Below is a small trained network, with its code and all its weights. Each question gives an input and a target symbol and asks what happens when units are switched off, that is, made to give their printed mean instead of their output.

import numpy as np


def w(rows, s, z=0):
    codes = np.array(rows[::2]) - 128.0
    scale = np.full(codes.shape[1], s)
    scale[-1] = z or s
    return codes * scale


def f(y):
    return y / 2 * (1 + np.tanh(0.7978845608 * (y + 0.044715 * y**3)))


def softmax(a):
    e = np.exp(a - a.max(-1, keepdims=True))
    return e / e.sum(-1, keepdims=True)


def log_softmax(a):
    a = a - a.max(-1, keepdims=True)
    return a - np.log(np.exp(a).sum(-1, keepdims=True))


def net(x, mask):
    ids = ['αδεζλμξπστψω'.index(c) for c in x.split()]
    T = len(ids)
    res = E[ids] + P[:T]
    r = res
    for j in range(2):
        rows = slice(2 * j, 2 * j + 2)
        q, k, v = (r @ M[0][rows].T for M in (Q, K, V))
        z = softmax(np.where(np.tri(T) > 0, q @ k.T / 2**0.5, -1e9)) @ v
        o = O[0][rows]
        res = res + np.where(mask[j], z, o[:, -1]) @ o[:, :-1]
    y = f(res @ A[0][:, :-1].T + A[0][:, -1])
    res = res + np.where(mask[2:6], y, B[0][:, -1]) @ B[0][:, :-1]
    return log_softmax(res[-1] @ U[:, :-1].T + U[:, -1])


Q, K, V, O, A, B = {}, {}, {}, {}, {}, {}
E = w([
[107,88,126],'α',
[141,185,97],'δ',
[65,197,60],'ε',
[174,186,240],'ζ',
[187,208,73],'λ',
[73,84,133],'μ',
[156,138,45],'ξ',
[1,134,217],'π',
[220,33,202],'σ',
[126,62,138],'τ',
[85,145,230],'ψ',
[89,54,138],'ω',
],0.011)
P = w([
[253,255,177],'0',
[236,217,165],'1',
[213,199,170],'2',
[189,161,150],'3',
[169,132,147],'4',
[158,110,141],'5',
[148,110,141],'6',
[138,97,129],'7',
[127,99,126],'8',
],0.0035)
Q[0] = w([
[18,60,57],'H1',
[119,32,239],'H1',
[204,31,245],'H2',
[211,1,182],'H2',
],0.009)
K[0] = w([
[122,214,76],'H1',
[158,147,158],'H1',
[122,86,247],'H2',
[118,41,219],'H2',
],0.014)
V[0] = w([
[62,61,223],'H1',
[44,254,64],'H1',
[130,42,254],'H2',
[118,250,31],'H2',
],0.0071)
O[0] = w([
[72,135,255,53],'H1',
[86,171,64,5],'H1',
[129,214,104,90],'H2',
[119,61,172,201],'H2',
],0.0092,0.0023)
A[0] = w([
[190,227,170,85],'N1',
[95,79,238,251],'N2',
[254,55,109,157],'N3',
[192,224,171,82],'N4',
],0.0091,0.0031)
B[0] = w([
[167,224,73,206],'N1',
[20,176,254,210],'N2',
[207,25,187,255],'N3',
[179,233,78,206],'N4',
],0.0084,0.0063)
U = w([
[97,154,48,147],'α',
[91,116,187,116],'δ',
[125,140,95,55],'ε',
[135,220,54,5],'ζ',
[97,159,147,254],'λ',
[115,127,2,196],'μ',
[208,24,95,135],'ξ',
[34,136,176,155],'π',
[227,135,124,73],'σ',
[99,116,90,183],'τ',
[89,116,159,143],'ψ',
[105,100,234,25],'ω',
],0.0078,0.0043)

Each question gives the input, a string of symbols that net reads in full, and the target symbol t.
The units are the heads (2 rows each of Q, K, V and O) and the neurons (one row each of A and B). Each row of codes is followed by its name. A weight is (code - 128) times the scale printed after its matrix; where a second scale follows, it is the last column's (O, A, B and U).
mask holds one flag per unit, heads first, then neurons. A switched-off unit (its flag False) gives its mean, the last column of its rows in O or B, instead of its output. The means were averaged over made-up inputs and are rounded, as every weight is.
A unit's drop is (log p(t) with every unit on - log p(t) with that unit switched off) / (log p(t) with every unit on - log p(t) with every unit switched off).
The circuit of an input: a set's keep is (log p(t) with only the set's units on - log p(t) with every unit switched off) / (log p(t) with every unit on - log p(t) with every unit switched off). Starting from all 6 units, units are removed one at a time, each time the one whose removal leaves the highest keep (on an exact tie, the one counted first), for as long as the keep stays at least 0.8.
units of the circuit, in order: the units of the circuit, biggest drop first
most important unit: the unit with the biggest drop
heads that matter: for each layer, one digit per head in row order, 1 if its drop is at least 0.15 and else 0, layers parted by /
drop of u: that unit's drop, to one decimal
input ζ ε λ λ σ ξ, target ξ: units of the circuit, in order => (H2, N3, H1, N2)
input λ λ ψ λ ε σ λ λ λ, target ξ: most important unit => H2
input ε ζ λ λ ε λ σ, target σ: units of the circuit, in order => (H2, H1, N3, N4)
input σ λ δ, target ω: heads that matter => 11
input ε σ λ λ λ μ, target μ: units of the circuit, in order => (H1, N2)
input λ λ ξ λ π λ ε λ, target ξ: units of the circuit, in order => (H2, N3)
input λ ζ δ, target ξ: heads that matter => 11
input λ λ ψ λ λ λ ω, target μ: heads that matter => 11
input λ μ ε σ, target σ: drop of N3 => 0.2
input ξ λ ε, target μ: drop of H1 => 2.1
input ε λ ζ, target ζ: drop of H1 => 0.0
